Each row has a class, written as a number after it.
[ 147 -139  -78 -221  395  219  -68 -106  260  -77 -314    8   59 -159
  138 -331  441  269  -37 -238 -339  -59 -213  -32  -74  235   48 -236
 -239 -244   46  507  197  -54  408 -365  144 -188   84  -78  103  174
 -238] | 2
[ 310   66 -131 -181  -56  -38 -164  323 -251  301 -128  -14   17 -136
   38    4  -46  -21 -196  -92 -385   10  -51 -258 -130   -9  333  -29
 -370 -141   -3  146   32 -159   69  206  -67   83 -198   36   -5  114
 -186] | 8
[ 358 -316  -71 -318   75  393 -333   74   90   -6   89   81  -82   85
  232 -132  -71  292  -80 -169  -13    9 -157 -347 -447  191  138 -185
 -412 -458  201  -88  300  -32   80 -268  -26 -164  126   84  -53  183
  -84] | 3
[  39 -127  460   77  279  -51   87  337 -114 -191   37  410  208 -411
  -53   53 -114 -230   38 -123   52  434  -30 -503  247  -23  222   84
  -78 -367  140  348  119  -78 -189  121 -300  288  -92   93  116 -596
  284] | 7
[-139 -415  -65 -313   36  274   99   18  428 -195 -324 -116  298 -147
 -312 -164 -141  221  -89  131   37   22  115   42  106   70 -142 -431
 -250  -10  -26  135 -202 -216 -166  150   90 -177  -25  -42  152 -201
 -213] | 4
[-178 -178 -119 -125  149  307 -112 -107  238  122   12 -262 -135   24
   14 -320  -40  124 -227 -106 -341  -36 -137   -1 -223 -119  141  -95
 -415   46  161  207  -31 -136  281 -167  211   22  201 -111   52 -160
   80] | 1
[ 277 -260  -95 -246  -35  176  148 -320  214   46 -148 -261   48    4
   10    8 -152  355  -38 -220 -353  210   86  -33 -594 -294   27 -125
 -309    5 -260  281  148  -36  123 -214   89 -193  211 -334    3  173
  -50] | 5
[  93 -294  -60 -278   33  282 -199  -34  201  -49 -136  151  113   11
   -2 -125  103  184  -88  -58  112  -42 -138 -142 -304   21  116  -37
 -404 -212    8  248   21 -144   47 -117  -85 -155   15   30  121   24
 -216] | 6
[-179   41 -190 -345  290 -285 -189  273  332  144 -278  132  -40  111
   15   86  176  -15 -155 -310  108  168  -98 -304   86   73  -88  120
 -763 -200  393  148   66   27  665 -263  -76  -98  -76  -42  -38   73
 -283] | 9
[ 233   63  -64  -73   38   32  298 -137 -306   23  357  -76  215 -107
 -525 -189  292   90  222   91 -193 -231   66   10  476   -1  -72  353
  115  -55   23  356 -213  -12  251 -213 -255  295  340  -70  103  -26
  189] | 6
[ 373  207 -156  169   28  146   72  -22 -255  283   30 -221  -77  -61
 -126  177  249  -15  113 -357   -8  188  423  -71  203 -239  251  538
   51  242   56  398 -228   78  468 -121  -62  -73  295   24  135  118
   88] | 0
[  78 -304 -114  -86  124   60   40  106  422  123 -428 -103   47   40
  113 -114   84  -18 -378 -240 -164  134   18  123 -201 -118   10 -124
 -422 -313   45  186    8 -156   14   39   -5 -125  194 -137  128  -66
 -131] | 5
[ 137   20  394  143  -97  -24 -282 -256  233 -206   52  215 -211 -250
  154  148   36  207  -35  147 -382  -37 -199 -162  207  305  -20 -320
  201   29   97   79  250 -143  101  131  -54  -22  207   87    2    5
  208] | 6
[ 447  121  -25  181  125    6  113 -293   97   -5  239   -1 -209  286
 -186 -165  256 -122    5  -25 -115  -53  336  -96  368 -201  -58  606
  363  212  -11  144  -92  364  162  -42 -212  371  486  -41 -153  117
   94] | 3
[  -1  -36  -21 -281  311   65  -32 -167  133   89   13 -159 -209 -145
   23 -404  305  377   -9 -256 -381 -229 -131  -40   10    2  -62   57
 -223   79  184  129   -4 -255  341 -171   23 -250  133 -125   62  465
  -13] | 2
[  33   25  190  154  -62  -42  -38  -58  -17 -192  -98  253 -121 -258
  -45  155  343 -101  -16  -30  -73  309   92    6  437  145  192  247
 -218 -160  274    0  302 -281  469   67 -381   85 -221  -68   19 -432
  -58] | 3
[ 167   29 -386 -160   -3  -94   45  -18  326  296 -105 -293  -37  -69
   -9 -127  251  134 -108 -138 -103  -42   41  204   29   32    9 -198
 -506  275  -84  144   15   24  485   45  241 -137 -137 -144  -58  111
 -183] | 9
[ -52  -27  210  129  118  179  130 -218   62  -35    7  -55 -161  -38
 -109    4  392 -122   77 -429   11  319  277 -118  218 -196  -74  586
  107  -77  220 -178 -221  126  202 -670 -205  349  420  -31   69 -356
  586] | 7
[  15  317  264  267 -367   -9  203   19 -218  -55   26  230   43 -532
  128  -53  410 -171  116 -437 -376   35  -50   97  293 -276  132   93
  -58  127 -162   90   -3   22  257 -163  218   24  -12   38  -24 -425
  814] | 8
[  60 -293  -36 -202  181  403 -225 -208  367  202 -234 -131 -201   46
  130 -281  238  151 -117 -372 -234 -154  -11  -16 -429  -97  141 -106
 -427  -39  246  318  -18   38  278 -180  111 -289  264  -55  241   49
  -61] | 2
[  -5    9  192  143 -348   20  136 -205   80   11  129 -124  243 -566
 -118  -18  124  -85  129 -421 -279   82  171  424  414 -201  182 -176
  284  216 -437   51  260   54  232   38  -17   20  449  104   38 -388
  257] | 7
[ 268 -367 -193 -360  385  214 -161  -10  186   64 -119   22 -110  183
 -142  -77  128  285  -63   -2 -167 -117   81 -116 -256  -60   32  224
 -238 -287  361  200 -155 -168  123 -164  -29 -112   59  -60   11  123
 -447] | 5
[ 177  150   68  175 -232  496  -87 -232    2  -97  -84  -51 -222  -24
 -150   46  242  -34   23 -168  108   80  564 -163  426  -91   35  179
  115  111  -22  -67  -99   39  511 -320   43  145  402   92 -254  -16
  132] | 2
[-126  167  241   -4 -171  -87   49  226 -393 -259  174  520  -20 -376
  237  200  -31 -260  -19  -53  -42  286  -31 -310  368  -37  159  310
 -142 -441  -39  -63  235   25   50  364 -373   71  -55 -155   -7 -273
  195] | 9
[-435  265  358  165   54   24  -88    3   24 -118   84  118  -90 -481
  120   34   58  -22  160 -470  -50  439  -51 -272  441    3  274 -156
  -87   30 -192  -20  158  -46  535 -137   -8  134  -48   56    9 -610
  555] | 6
[ 321   25 -122 -207  -73    5  -98 -312  344  247  -42 -175  -44   55
  304   98  342  556   79  -20  -37  131  -70  144 -359 -225 -144 -280
 -254  184 -151   25  109 -205   52  -69   71  -53 -201 -275  146  433
 -129] | 3
[ 278 -266 -164 -194  -79  104   95  -92  274  -34 -371  -11  366  -24
  -96   40  -59 -210 -249   79  129  229  179   75 -313  -84  178 -212
 -450 -204 -150   67  -46  118  -36  209  106  176  181 -158   45 -306
  -15] | 0
[-131  -85  263 -218  -97   20  135   72 -346  -20  -43 -360  218  341
 -252 -284   22   43 -159  192 -301 -148  -92  295 -115  280   80 -150
 -741 -369  302  632    4  -93   47  -63   -1 -165  320   41 -220 -153
  -23] | 2
[ 166  162   34   36 -402 -196  -13  436 -182 -157  288  625   34 -280
  167   26  183  -63  102   56  -58   45  154  -59  454   47 -149  140
   27 -147 -132   65  199    8  -54  344 -401 -105 -184   48 -261 -105
  114] | 2
[ -47  -67  -54 -125  245   93   31 -138  206  -34 -156 -145 -379   28
  373  -51  260  418  -83 -256 -237  -32  -25  -62 -325 -179  -79 -316
 -336   37  238  275  472 -226  208  -17  145  -94 -196 -145  -29  227
 -443] | 4
[ 197 -236   -2 -231  157  264 -405  -36  194  125 -174 -215 -199  -53
  191   29  492  118 -237 -365   -4  176  -39  105  -92  133  103  -20
 -318 -254  158   -5    0 -178  331 -257   21 -159  -36 -154   25  156
 -327] | 10
[-148  283  296  -59 -121   70   63   72 -179 -299  -81  454  -82 -357
   29   71  367 -349   31 -256   25  532  170 -298  219  205   10   57
  -25 -207  -87   74  175  108  447 -176 -198  189   22  -93  125 -691
  297] | 9
[-242  -43  222  159 -372 -276  186 -204   94 -188   61  141  436 -440
   14  -22   31 -140  314 -267  -99  128  -38   47  441  -76  259 -163
  -49   30   44  223  189  251  283 -131   -7  167  175    8   80 -546
  477] | 7
[  -9  195  174 -150  269 -204  239  -51 -134  -29  350 -144  148  -23
 -183 -127   94  211  159   84 -241 -131   20 -170  347   93   77  177
 -202  -25  106  426 -359   91   51   26  110   80  250  174  262 -206
  352] | 3
[ 365 -169  -48 -315 -107  430 -131  -93  168  134  -68  -70 -154  138
  130 -128  -10  155 -125 -335 -177   41  225 -134 -215  -88   -3  -98
 -395  -93   86  351   85 -116  417 -139   30  -63  289 -105  -26   81
 -297] | 3
[-180   63  138  227   21   42 -131  -31    1 -183   74  443  -42 -515
  244  211  127  -19  128 -175  162  500  -73   35  210 -196   75  -53
 -120  -31 -135 -213  194 -159  387  160 -109  -92 -295 -286 -164 -317
  398] | 1
[ 274   36  100  155   99  170  177  -13 -409 -216  333   92  -87  -46
 -184 -248   33  -79  -11   59  103  -83 -157 -344  339   11 -275  228
   89 -138  123  -43  -40  193    1  -65 -220  147  218 -311  -88  302
  535] | 8
[ 114  216  201  159   43  204  110  144   37    5  169  138  -96  -34
   47  -61  226    0  134 -202   12   78  113 -228  401  -60 -110  240
   89  -34  224  184 -173  -29  131 -152 -101  353   37  -68  121 -224
  596] | 10
[  45  -20  -84   35 -274 -126   15 -101  123  272 -115 -196  190 -155
  -29 -244  235  256  -79   21 -191  134  241   85  227 -453   78 -131
 -299  278    9  114 -414 -341   28   98   96   72    9  -78  143  -70
  220] | 2
[  44  184 -157  138   20  -11  263  -71 -150   25  243   90  -68  122
 -331 -136  168  -56  -27  220 -167  -60  293 -143  183 -258  -27  328
  474   -1 -345  136 -255  246  -67  121 -149  412  663  -11 -268   93
  249] | 2
[ -42   59  519  109    3   79   90 -101   91   37  130   19  -29 -422
  283   35  168  203  300 -213 -198   82  149   -4  302 -132  134 -217
   48   49  196  145  225 -398  -75   57   29  185 -277   44   14 -319
  407] | 2
[  72 -153  -80 -100  133  168  -79 -110  306   26 -297   70 -214  118
  287 -347  160 -238 -265 -293   74   25 -250  329 -357  176  145  158
 -650 -174   36  219  -52  287  451  -41  150 -250  343  -99   36  -63
  -12] | 0
[ 181 -278  -40 -302 -163  320  134 -198   18  131 -149 -214  -16  -40
   92    1  326  329  -53 -254  -90   97   96   87 -337   -1  102 -176
 -348 -115 -167  290  102 -195   33  -94   55 -253   52    8   61   24
 -356] | 4
[  41 -208  -95 -197  -54  -32  260  224  110   88 -143 -160  -35  173
  -31  -92  -38   64 -246  -14 -253 -224  -83   12 -260  -11    8  -55
 -507 -356  254  320 -135 -109 -108   70  156    8  233   23  -22    5
  -42] | 0
[ -98  194  220  239  -80   36   14  -12   10  -96   79  418   96 -507
   51 -226  257  -67  116  -64 -228  154  -79 -259  489 -117  223  -25
 -118   45  101 -118  184 -155  267   95  -64   61 -224 -140   99 -464
  712] | 9
[-381  187  423  146 -221 -167   98  -75 -125 -107   41  208  207 -695
  117   39  205  -56  138 -101 -211  271   11  -62  764  -18   46 -491
   45  137  -21   19  145 -244  156  359   -9  -58 -121  -68  141 -447
  507] | 1
[ 418 -289   90  -67 -252  367  -81  -17  284   32 -154 -170 -155   75
  261 -114 -146   31 -221 -392   14  -32  194   54 -280 -246  -54 -159
 -544 -196  209  -64   64 -286  177  -51  198 -202   25 -293   -7  208
  -30] | 10
[ -43 -215  -42 -352  -53   38  -12  242  129   48  -21  191 -173  102
  312  -33 -164    0 -404  191 -101    6 -165   -3 -294  224   -6 -111
 -704 -401  -26  424  325 -161   -2  408  -58 -142  141   31 -208  -60
 -483] | 2
[ 192   -2  164 -209   -9   -5  -58 -159  -65   80 -129 -154  -32  -55
  200  -78   96 -115 -282  124 -141  325   19 -187 -103   86  156   36
 -479 -204  -13  238    3 -416  161 -136   58  209  -91 -279  106   32
 -268] | 6
[-381  194  395  -94  -61   41  -16  145 -149 -270 -143  400  104 -327
  229  -65  -22   96  352 -118  153  226 -234  -57  712  105  -14  -17
 -147 -191  265   50  190  -70  179  115 -364   59 -221  -61   66 -125
  223] | 5
[ 128  176 -200  104 -268  218  107 -110 -145  -39   56  -67  -63  114
 -423   26  221 -169  -28   73 -272   55  487  -76  276 -222  133  417
  480  -39 -243 -202 -232  175  171 -110  -17  193  545  -34   -9 -141
   43] | 4
[-273  275  144   98  -15 -110  -29   44   19 -157 -186   33  104  -71
  -67  156  250 -282 -117  -83   85  334  -21  -45  305    3  243  100
   -3   -5  -82  -73  211  238  177   84  -41  188  266   43 -182 -232
  286] | 7
[ -65  133  168  135   88  196  147   96 -150 -178  189  -76   39  129
  -87 -198   -4 -133 -176  172  -10 -130  178  -35  396  127  -75  352
   17 -176   68 -234 -265 -219 -294   19 -147  341  136   51 -190 -196
  583] | 6
[ 115 -206  -58 -157    1  101  120   13  255  148 -265 -271  162  -32
 -140 -149   28  241    4 -139 -251   33  -30 -183 -173  -87   75 -104
 -265  -35  136  166 -111 -222  -35 -370   49  133  -59  -94  107  112
   67] | 7
[  19  302  501  127   -1 -200 -280 -176  -34 -133   94  413    9 -117
  211  174  146 -192   70  -59    8  202 -244   -5   84 -187  241   30
 -229 -162  289  -33  228   55  393  207   31  119  163 -154   -2 -286
  501] | 0
[  37  113  321  133   36   83  -51 -217   82 -164 -188  311   31   -6
  -74  -29  183  -24   70  -62 -231  260 -128   49   73 -196  143 -115
 -174 -138  214  -61  322   23  325  208 -243  240  117 -269 -116 -394
  514] | 3
[ 225   29  -58 -228  304  153 -246   99 -134  223 -131   19 -148  231
  288 -224   70  -24 -252 -304   16   63  -36  -75 -307  -20  189  304
 -638 -227  490  115  233 -211  397  -77 -187   30  185    8  -17  206
 -164] | 0
[ 385  417  136  123 -185   73   77  -21 -137 -226  228  150  147 -147
  106 -384  252 -142   67 -188  136  213  234 -182  660   95 -270  104
   85  253 -132  332 -163   62  431 -185  -84  178   64 -211  178   -5
  390] | 1
[-519  371  327  -28  -72 -103  -28  384 -359 -272 -107  262   68   31
 -207 -319  194 -382  -31 -453  -16  226  -54 -130  438  228   71   55
  -18 -236   65   67   58  157  445 -114 -206  -93  249  162   95 -595
  326] | 8
[ 290  118  157  217   53  392  117 -122 -236   36  292    9 -221  -33
  -78  -58  221  -63  -93   83 -277 -128  417 -276  431 -219 -132  382
  375  -65   39   74 -105 -215  -52 -249  -97  442  431   40 -251  123
  217] | 3
[  80  -80  134 -238  103  -97  -80  -55  -20   89  -99  111  193 -168
  301 -294  -86   -5 -300  413 -194   24 -358  -88  -87   18  -33 -126
 -897 -200  257  -49  114 -240 -181   52   72   28  -82 -170  -11  136
  258] | 5
[ 310 -203   43 -225  144   64 -227   66  148   32  -78  -45  -71  139
 -151 -225   36   50 -219  -84 -242 -110   82 -343  -68  263  -86 -173
   26 -121  308  125  -49 -293  140    6  -70 -211   -6 -151  262  195
 -323] | 10
[ 237 -167  -31 -204  -22   96  105  -66  226   77 -249  205   67 -233
  291 -129  280  179   54 -358  -86  -96  -16  -92 -254  -84  -79 -144
 -433 -253  260   88  -42 -178  125 -193   -6  -55  -23 -177  150  197
  267] | 5
[ 290   89  -29 -244  -62  126   92  155 -120  171 -186   25 -211  137
  -34 -480  465  -78 -192  -18 -240   83  172  181  107  139  -91   55
 -678 -187  407  168  191 -257  470   40 -100 -163  102 -245  -93   24
 -133] | 9
[ 134 -146 -162 -135   57  369   36   35   50  305 -221 -185  163   94
  133 -215  451  139  -91  -95 -587   63   60  346 -440 -177  134  -71
 -338 -165   76  711   80 -304   38 -253   98 -132  -47 -281   95 -168
 -199] | 4
[  83  -23   -7  100  241  205  323 -285 -112   38  236    3  -90 -206
 -381 -164   90   62  294   43   81   80  655 -217  265 -236   78  348
  464  158 -185  -21 -210  -75    7  -76 -214  256  371   -7  -68   74
  127] | 0
[ 165 -509  -23 -141  182   98 -252   53  365   22 -126  -73  131 -191
  -82 -246 -402  127 -120  115  156  184    4 -200 -173   84  503 -129
 -755 -141  141  475   82  -22  112  -82   67 -131  136  292   21  -98
 -396] | 5
[  -7   32  287   55   90  351  -98  220 -329 -240  -78  421   -2 -353
  165  -20  441   54 -170   -1 -276   94 -192 -493  236   71   52 -220
  185 -418  222 -315  248 -232 -417   81 -214  311  -94  148 -192 -184
  600] | 1
[  40 -256  -18 -213   72  108  -36    8  436   43   43  309  -71 -150
  113 -242  191  269 -225   -5 -415 -190 -493 -284 -364  211  -48 -157
 -706 -409   67  141 -130 -155   75  -89  -69  -40   28 -181   85  -59
  412] | 4
[ -56  209  221   51  327  -33  128 -112 -161 -135   66 -176  117   48
 -387 -172   83    1    8 -240 -144  -24   41 -393  432  143   -1  220
  138 -158  156 -342 -356    8  247 -304 -100  318  297    9  -43 -102
  788] | 2
[ 265  -38  -67   63   99  141  180 -103 -207  -10   65   62 -215   41
 -147  -98  185  -87  -56 -123  -83   32  146 -386  125  149 -264  198
  332  -93  178 -175 -227  153  155 -401  -48  229  443   -7 -101   37
  406] | 0
[ 201  149   20  223  -43  360  285 -129 -373  145  370  -19 -138 -128
  122  -90   77 -145   93  103 -191 -164  372   70  168 -316   10  330
  346   23 -115  557 -140  -74  -56 -127   65  562  509    9 -195   19
  162] | 6
[ -87  227    5    0  175 -118  334   74   77   82  174  -43   83  -24
 -154 -144  -38  -64   10   16   26   88  157   78  311 -306  -40  368
 -139   39 -190  -16 -244   65  -45    4   13  493  330  148  -58 -241
  359] | 4
[ 280   45   64   70 -277  214  408 -258 -245   46  214 -107  219 -205
 -318 -224  102  174  276  -50  -36   12  477 -191  435 -240  -75  153
  369   -6 -195  -25 -316   -8  -75 -395 -121  350  690  121  135  103
  493] | 0
[-125   72  391  -89  138  248 -145   83 -209 -220  -39  222 -165 -145
  -82   72  424 -322  -83 -273  -95  121  160 -358  346  441  162  266
   90 -362  316   93  176 -114  320 -269 -232  -48  155  226   60 -396
  -14] | 3
[-327  142  162    8  327 -132  -57  283  106 -244  188  377 -100 -198
 -119  -72  280  -17  144 -290   -2   77  -10 -196  256  -85    2   72
  101 -201 -161  211  228  187  258  126 -201 -398  176  -86   -9    2
   -9] | 7
[  78  -43  -96 -214  215  275  -71  -92  336  308 -191 -115 -189  131
   81 -143  380  130   -4  -66 -345   28  244  -62 -550  -85  240  107
 -402   -4  359  593  -21 -138  234 -217  102    0  169 -147  117   18
   10] | 2
[  96  -29  324   -9  123   30  236  125 -142 -265   57 -149  211   30
 -223  -28 -257   -2  -96  -74  110  182  226 -282  425  167   38  109
  -11 -286 -209 -276 -147   70 -390  121 -237  302  114  237  -65 -289
  367] | 10
[-161  351  -45  104  107  -51  163  233  137  -64  292  -34  -92 -150
   50  108  435   10  -75 -137   39  -80   85  -41  567  156 -221  298
  177 -101 -231 -367 -260  -88    6 -155  -71  430  -72   14 -190 -103
  515] | 7
[  81 -248 -378 -279  147 -180   51  125  288  105 -309 -220  215  132
 -261    5  -95  165 -213 -178  120  278  128 -146    2 -238 -113  -32
 -570  -75  349 -176   56 -115  313  -99 -102   90  178 -109   39   20
 -136] | 7
[ 140  -36 -261 -292  -97  237 -127  -22  165  171   45 -125 -183   -6
  196   73  170  343 -140 -104 -404 -147  122 -210 -242  -74   63   -9
 -191   47   32  114  106 -246   81  -17   25   -1  -82  -59   18  207
 -292] | 4
[-239   -3  209    2   10 -191  -75   95 -170  -27   -7  177   91 -379
 -132    7 -137 -230   22  -60  -93  228  117 -206  422   66  280   32
 -100  -70  167  -79  164  -45  207  157 -225   74  126  172   36 -324
   94] | 10
[-487  100  260   39  -71   88 -146  408 -193  -89  -25  396 -151 -552
  277  202  280 -198   -3 -300  104  441   81 -324  899  174  -68 -245
   80 -226  185 -164   82 -101  176  158 -226  140 -147  154 -145 -515
  245] | 1
[ 135 -433   69 -363   43   10   46  211  -15  -41 -182 -100   15  100
  -14  -14   70  208 -155 -179 -252  -25   43   -5 -239  271   66 -259
 -605 -475  239  495  255   27  -96   15  -70 -324  119  245  -54 -179
 -457] | 8
[ 200  -71   32 -345 -256  311 -229   26  -36  169 -340 -100   41   76
 -128   37   79  265  -37 -128 -112   85  157 -122  -67   10  186  -28
 -657   27  275  229  -75 -224  299 -118  -35 -225   29  180  -59   94
 -267] | 4
[ 285 -150 -342  -57  -81  379  -72  -38   64  275 -182  -14   16   66
  121 -179  226 -150 -138 -132   45   37  216  -20 -344  -96  119   17
  -94  103    2  313 -104    9  175 -199  155   10  102  -94   35   -4
 -155] | 0
[  70  -57  177  -74  286   27  474  -43 -394  -63   77   48    2 -196
 -229   75   70  163  -28  -23  -86  -71   82 -257  453  -51 -200  248
  110 -328  -31   -8 -287 -215 -221   70 -245  468  236  156   10  -87
  177] | 8
[ 159 -181  380    5   -2  356  -49 -134 -189 -228  294   73  113 -189
 -331   13  223 -198  129  212  225  -26  237  110  470   93 -137  317
  304 -170  148  124 -377  173 -218 -315  -99  239  523  139 -158 -207
  321] | 0
[ 110 -187 -268 -200   42  -48  148 -251   98  278 -137 -445  171  -89
 -128  -48   92  346  105 -190 -308   58  119   93 -276 -122  183 -229
 -255   80  247  -61   36 -140  227 -188  100  138   91  -71   89  -59
  213] | 2
[-306   53  652  184  -99  217 -149 -224   49 -689 -224  383 -177 -183
  200   65 -159   -1   57 -370  130  149 -163  -96  271  -17  -83   16
 -212 -245   43 -602  160  -76  289  -94 -150 -143 -202 -124  -18 -363
  392] | 7
